Here is a tiny trained network, its code and every weight. The questions are about switching its units off for an input and a class, where a switched-off unit gives its printed mean instead of its output.

import numpy as np


def w(rows, s, z=0):
    codes = np.array(rows[::2]) - 128.0
    scale = np.full(codes.shape[1], s)
    scale[-1] = z or s
    return codes * scale


def norm(h):
    return h / np.sqrt((h * h).mean(-1, keepdims=True) + 1e-5)


def f(y):
    return y / 2 * (1 + np.tanh(0.7978845608 * (y + 0.044715 * y**3)))


def log_softmax(a):
    a = a - a.max(-1, keepdims=True)
    return a - np.log(np.exp(a).sum(-1, keepdims=True))


def net(x, mask):
    res = np.array(x, float).reshape(1, 5) / 4 @ E
    u = 0
    for l in range(4):
        y = f(norm(res) @ A[l][:, :-1].T + A[l][:, -1])
        res = res + np.where(mask[u : u + 6], y, B[l][:, -1]) @ B[l][:, :-1]
        u += 6
    return log_softmax(norm(res)[-1] @ U[:, :-1].T + U[:, -1])


A, B = {}, {}
E = w([
[96,128,164,156,103,157,169,104,167,139,149,81],'x0',
[126,125,201,14,14,168,129,71,99,131,2,202],'x1',
[194,219,77,228,88,147,128,79,165,118,146,227],'x2',
[176,152,223,165,149,90,50,159,122,236,140,160],'x3',
[77,115,113,147,128,158,94,109,133,140,140,153],'x4',
],0.0073)
A[0] = w([
[129,121,173,59,95,173,143,61,150,124,54,191,149],'0.n0',
[186,140,186,122,130,189,53,147,91,168,143,94,146],'0.n1',
[127,86,114,86,87,155,184,100,110,29,124,164,155],'0.n2',
[144,119,224,92,37,189,82,121,64,130,57,134,97],'0.n3',
[168,230,130,141,2,206,140,77,105,150,19,199,1],'0.n4',
[156,198,97,172,64,166,133,114,104,47,146,143,101],'0.n5',
],0.0074,0.0076)
B[0] = w([
[123,101,130,105,143,132,131,172,80,141,24,101,254],'0.n0',
[68,172,138,129,137,91,158,81,142,201,152,161,188],'0.n1',
[135,113,138,180,163,194,165,132,144,86,86,34,213],'0.n2',
[81,194,141,139,61,147,121,150,44,134,190,133,237],'0.n3',
[94,47,125,98,216,1,76,141,234,106,197,120,243],'0.n4',
[142,148,104,100,132,163,162,102,156,129,192,180,185],'0.n5',
],0.0096,0.0075)
A[1] = w([
[201,108,110,104,131,229,123,97,157,121,190,133,10],'1.n0',
[218,241,59,206,156,202,170,38,144,152,172,192,6],'1.n1',
[136,149,235,107,126,84,75,108,170,158,210,184,166],'1.n2',
[79,97,51,123,131,99,156,89,136,1,177,116,153],'1.n3',
[74,95,124,215,153,177,216,129,109,182,163,71,161],'1.n4',
[136,48,81,92,163,149,131,127,186,37,152,129,158],'1.n5',
],0.0073,0.0025)
B[1] = w([
[157,152,97,81,95,68,130,175,66,144,192,105,142],'1.n0',
[186,114,166,206,37,187,156,159,136,109,154,147,226],'1.n1',
[172,86,88,156,189,95,118,136,84,131,172,154,255],'1.n2',
[102,254,76,84,115,93,174,147,153,117,125,136,251],'1.n3',
[132,111,98,108,139,84,111,114,115,117,57,218,248],'1.n4',
[184,195,173,57,61,138,145,77,133,204,62,163,241],'1.n5',
],0.0094,0.0069)
A[2] = w([
[159,181,162,177,134,107,97,131,74,141,168,130,91],'2.n0',
[127,129,77,147,109,213,177,137,139,80,120,122,16],'2.n1',
[96,131,96,52,147,109,163,111,147,48,95,94,155],'2.n2',
[105,162,127,122,158,66,118,88,169,104,97,145,108],'2.n3',
[105,66,74,145,112,203,117,157,92,55,109,72,6],'2.n4',
[125,184,141,113,83,170,155,180,255,98,129,89,153],'2.n5',
],0.0093,0.0016)
B[2] = w([
[84,115,109,74,118,178,141,71,184,45,93,33,204],'2.n0',
[59,132,214,137,94,91,156,227,2,124,211,153,176],'2.n1',
[205,169,158,152,113,132,42,91,244,236,48,113,254],'2.n2',
[110,95,103,63,176,132,108,134,119,146,122,84,205],'2.n3',
[108,59,95,212,176,209,208,146,214,69,40,100,154],'2.n4',
[49,129,56,49,116,95,113,110,109,170,122,233,223],'2.n5',
],0.008,0.0074)
A[3] = w([
[134,94,123,189,158,241,215,163,125,107,58,88,48],'3.n0',
[219,65,105,217,98,134,107,113,174,120,166,122,11],'3.n1',
[52,171,203,96,118,193,145,144,38,149,132,152,78],'3.n2',
[192,91,192,246,128,205,91,128,106,121,140,113,2],'3.n3',
[176,172,108,167,131,150,182,147,135,138,187,223,77],'3.n4',
[171,2,187,152,179,42,118,145,170,120,229,169,147],'3.n5',
],0.0086,0.0038)
B[3] = w([
[160,81,190,217,160,220,171,175,156,38,142,134,166],'3.n0',
[155,90,197,57,150,79,128,147,203,196,166,55,161],'3.n1',
[162,202,141,108,69,202,85,136,66,167,246,70,168],'3.n2',
[177,34,139,113,96,128,125,10,246,108,210,9,151],'3.n3',
[168,116,127,167,87,183,151,105,131,81,148,128,194],'3.n4',
[76,61,109,171,167,106,122,116,79,58,93,140,255],'3.n5',
],0.011,0.009)
U = w([
[129,187,87,7,144,93,122,94,231,218,30,157,219],'0',
[44,46,112,139,252,34,105,114,66,87,142,181,187],'1',
[130,85,221,162,138,244,166,176,152,70,38,85,145],'2',
[86,192,186,70,87,174,80,157,32,195,206,76,74],'3',
[182,200,69,125,6,141,207,125,125,77,186,228,97],'4',
[208,11,139,172,129,106,158,65,216,69,229,88,1],'5',
],0.011,0.0021)

Each question gives the input, the list of numbers given to net, and the class t.
The units are the neurons (one row each of A and B). Each row of codes is followed by its name. A weight is (code - 128) times the scale printed after its matrix; where a second scale follows, it is the last column's (A, B and U).
mask holds one flag per neuron, layer by layer. A switched-off neuron (its flag False) gives its mean, the last column of its row in B, instead of its output. The means were averaged over made-up inputs and are rounded, as every weight is.
A unit's drop is (log p(t) with every unit on - log p(t) with that unit switched off) / (log p(t) with every unit on - log p(t) with every unit switched off).
The circuit of an input: a set's keep is (log p(t) with only the set's units on - log p(t) with every unit switched off) / (log p(t) with every unit on - log p(t) with every unit switched off). Starting from the 12 units with the biggest drops (on a tie, the unit counted first), units are removed one at a time, each time the one whose removal leaves the highest keep (on an exact tie, the one counted first), for as long as the keep stays at least 0.8.
circuit, biggest first: the units of the circuit, biggest drop first
unit that matters most: the unit with the biggest drop
k most important neurons: the k neurons with the biggest drops, biggest first
k most important neurons of layer l: the k neurons of layer l with the biggest drops, biggest first
drop when u is switched off: that unit's drop, to one decimal
input [1,0,-6,-3,6], class 0: unit that matters most : 0.n0
input [-6,-3,1,-3,4], class 4: 2 most important neurons : [0.n4 0.n0]
input [5,2,0,2,-2], class 3: 3 most important neurons : [0.n3 0.n0 3.n2]
input [-6,-4,2,1,-4], class 5: 3 most important neurons of layer 0 : [0.n4 0.n2 0.n0]
input [-3,-7,2,-7,8], class 4: 2 most important neurons : [0.n4 1.n1]
input [1,7,-1,7,2], class 3: 3 most important neurons : [0.n3 3.n2 0.n0]
input [3,-6,1,-2,-3], class 4: 3 most important neurons : [0.n0 0.n4 1.n1]
input [6,4,3,1,6], class 1: 2 most important neurons : [0.n4 0.n3]
input [-6,0,4,6,-3], class 5: 3 most important neurons : [0.n0 0.n4 1.n1]
input [8,0,-1,-7,7], class 0: 2 most important neurons : [1.n3 2.n2]
input [4,7,-7,2,-6], class 3: 2 most important neurons : [0.n3 3.n2]
input [6,5,-6,2,1], class 3: 2 most important neurons : [0.n3 3.n2]
input [-4,-7,1,-2,1], class 4: 3 most important neurons : [0.n4 0.n0 1.n1]
input [-7,3,2,2,0], class 1: unit that matters most : 0.n4
input [5,-8,-1,7,-3], class 1: 2 most important neurons of layer 1 : [1.n4 1.n1]
input [3,-3,1,-6,8], class 4: 3 most important neurons of layer 0 : [0.n4 0.n0 0.n5]
input [-7,6,-1,1,0], class 3: drop when 0.n3 is switched off : 1.2
input [5,-6,-1,3,-3], class 1: drop when 2.n0 is switched off : 0.0
input [-3,1,0,2,0], class 3: drop when 0.n3 is switched off : 1.0
input [-7,5,3,3,-1], class 1: circuit, biggest first : [0.n4]
